Below are the code and all the weights of a small trained network. Each question names an input and a class and asks about switching units off, where a switched-off unit gives its printed mean instead of its output.

import numpy as np


def w(rows, s, z=0):
    codes = np.array(rows[::2]) - 128.0
    scale = np.full(codes.shape[1], s)
    scale[-1] = z or s
    return codes * scale


def f(y):
    return y / 2 * (1 + np.tanh(0.7978845608 * (y + 0.044715 * y**3)))


def log_softmax(a):
    a = a - a.max(-1, keepdims=True)
    return a - np.log(np.exp(a).sum(-1, keepdims=True))


def net(x, mask):
    res = np.array(x, float).reshape(1, 6) / 4 @ E
    y = f(res @ A[0][:, :-1].T + A[0][:, -1])
    res = res + np.where(mask, y, B[0][:, -1]) @ B[0][:, :-1]
    return log_softmax(res[-1] @ U[:, :-1].T + U[:, -1])


A, B = {}, {}
E = w([
[129,119,132,134],'x0',
[127,126,129,128],'x1',
[129,119,135,132],'x2',
[63,14,22,103],'x3',
[8,140,237,66],'x4',
[40,162,103,252],'x5',
],0.004)
A[0] = w([
[90,59,90,119,109],'N1',
[140,62,171,160,240],'N2',
[185,209,182,150,109],'N3',
[135,122,114,156,67],'N4',
[131,87,150,145,235],'N5',
[95,127,124,196,72],'N6',
[111,102,159,151,137],'N7',
[77,25,56,100,95],'N8',
[213,121,76,182,78],'N9',
[196,105,141,8,91],'N10',
[163,116,151,53,88],'N11',
[105,145,109,120,218],'N12',
[126,182,110,126,181],'N13',
[185,141,64,171,84],'N14',
[85,128,131,221,69],'N15',
[215,127,70,183,94],'N16',
[61,125,171,111,124],'N17',
[54,146,159,82,99],'N18',
[140,57,175,162,244],'N19',
[193,108,138,8,90],'N20',
[113,153,95,111,255],'N21',
[41,123,187,88,98],'N22',
[133,124,129,125,64],'N23',
[149,167,154,142,141],'N24',
[38,144,170,81,87],'N25',
[190,128,68,167,98],'N26',
[88,123,144,107,68],'N27',
[62,155,121,237,84],'N28',
[94,57,76,101,112],'N29',
[40,164,114,255,79],'N30',
[189,117,68,178,112],'N31',
[95,135,116,174,64],'N32',
[203,169,226,181,125],'N33',
[94,117,129,132,106],'N34',
[76,21,55,101,92],'N35',
],0.0072,0.004)
B[0] = w([
[138,164,171,163,152],'N1',
[117,175,68,66,239],'N2',
[127,183,198,188,172],'N3',
[128,101,146,142,94],'N4',
[120,170,78,74,232],'N5',
[166,90,122,164,108],'N6',
[125,117,119,119,139],'N7',
[149,205,217,186,190],'N8',
[98,50,199,91,143],'N9',
[248,74,76,172,182],'N10',
[164,79,105,160,139],'N11',
[128,153,97,87,211],'N12',
[127,163,123,104,172],'N13',
[97,68,169,97,132],'N14',
[189,88,110,172,119],'N15',
[93,55,199,79,155],'N16',
[118,79,151,83,163],'N17',
[113,65,176,90,153],'N18',
[114,177,64,65,244],'N19',
[243,76,77,170,179],'N20',
[124,177,77,59,253],'N21',
[100,46,180,79,173],'N22',
[135,113,143,148,92],'N23',
[121,162,146,138,150],'N24',
[112,49,189,80,161],'N25',
[96,74,174,87,141],'N26',
[124,90,162,133,106],'N27',
[228,94,86,157,146],'N28',
[149,184,170,157,164],'N29',
[255,71,53,158,165],'N30',
[87,76,163,76,152],'N31',
[159,94,133,161,100],'N32',
[112,196,199,191,196],'N33',
[132,113,137,134,120],'N34',
[145,208,216,197,192],'N35',
],0.02,0.0028)
U = w([
[254,70,84,187,94],'0',
[126,170,124,102,250],'1',
[142,169,121,105,214],'2',
[130,200,229,210,35],'3',
[96,34,189,81,28],'4',
[116,157,97,123,116],'5',
],0.007,0.0022)

Each question gives the input, the list of numbers given to net, and the class t.
The units are the neurons (one row each of A and B). Each row of codes is followed by its name. A weight is (code - 128) times the scale printed after its matrix; where a second scale follows, it is the last column's (A, B and U).
mask holds one flag per neuron, in row order. A switched-off neuron (its flag False) gives its mean, the last column of its row in B, instead of its output. The means were averaged over made-up inputs and are rounded, as every weight is.
A unit's drop is (log p(t) with every unit on - log p(t) with that unit switched off) / (log p(t) with every unit on - log p(t) with every unit switched off).
The circuit of an input: a set's keep is (log p(t) with only the set's units on - log p(t) with every unit switched off) / (log p(t) with every unit on - log p(t) with every unit switched off). Starting from the 12 units with the biggest drops (on a tie, the unit counted first), units are removed one at a time, each time the one whose removal leaves the highest keep (on an exact tie, the one counted first), for as long as the keep stays at least 0.8.
circuit, biggest first: the units of the circuit, biggest drop first
most important unit: the unit with the biggest drop
k most important neurons: the k neurons with the biggest drops, biggest first
drop of u: that unit's drop, to one decimal
input [1,0,-7,8,-1,0], class 3: 2 most important neurons -> N35; N8
input [-1,-6,6,5,6,8], class 0: circuit, biggest first -> N30
input [1,8,-2,4,8,4], class 4: circuit, biggest first -> N22; N25
input [-1,-8,3,6,-8,0], class 4: circuit, biggest first -> N16; N9
input [-4,8,-3,-6,8,-8], class 0: circuit, biggest first -> N10; N20
input [2,-4,3,4,-5,7], class 0: 3 most important neurons -> N30; N28; N15
input [4,1,2,-4,7,4], class 4: circuit, biggest first -> N22; N25
input [1,-3,3,-2,1,5], class 0: 2 most important neurons -> N30; N28
input [1,-1,2,7,6,-5], class 3: 4 most important neurons -> N35; N8; N29; N1
input [7,4,-3,-4,4,-7], class 0: 3 most important neurons -> N10; N20; N11
input [-1,-5,0,8,-2,1], class 3: circuit, biggest first -> N35; N8
input [2,8,-3,-7,8,-3], class 4: 3 most important neurons -> N22; N25; N18
input [6,8,-6,5,-8,7], class 4: 2 most important neurons -> N16; N31
input [5,-4,1,-4,6,1], class 4: 2 most important neurons -> N22; N25
input [0,6,5,-8,-3,-1], class 3: most important unit -> N33
input [-1,-3,6,-5,2,6], class 0: 2 most important neurons -> N30; N28
input [1,3,-2,-8,-5,3], class 3: 2 most important neurons -> N33; N3
input [-7,-7,-6,-4,-4,-7], class 0: 2 most important neurons -> N10; N20
input [-5,8,-1,2,-7,8], class 0: 3 most important neurons -> N30; N28; N15
input [-1,0,-6,-7,-3,2], class 3: most important unit -> N33
input [-5,8,3,-2,8,4], class 4: drop of N22 -> 0.2
input [-3,-4,-5,-3,-3,8], class 0: drop of N18 -> 0.0
input [2,5,-1,5,-1,-1], class 3: drop of N29 -> 0.2
input [0,-6,-7,8,-7,-4], class 3: drop of N35 -> 0.4
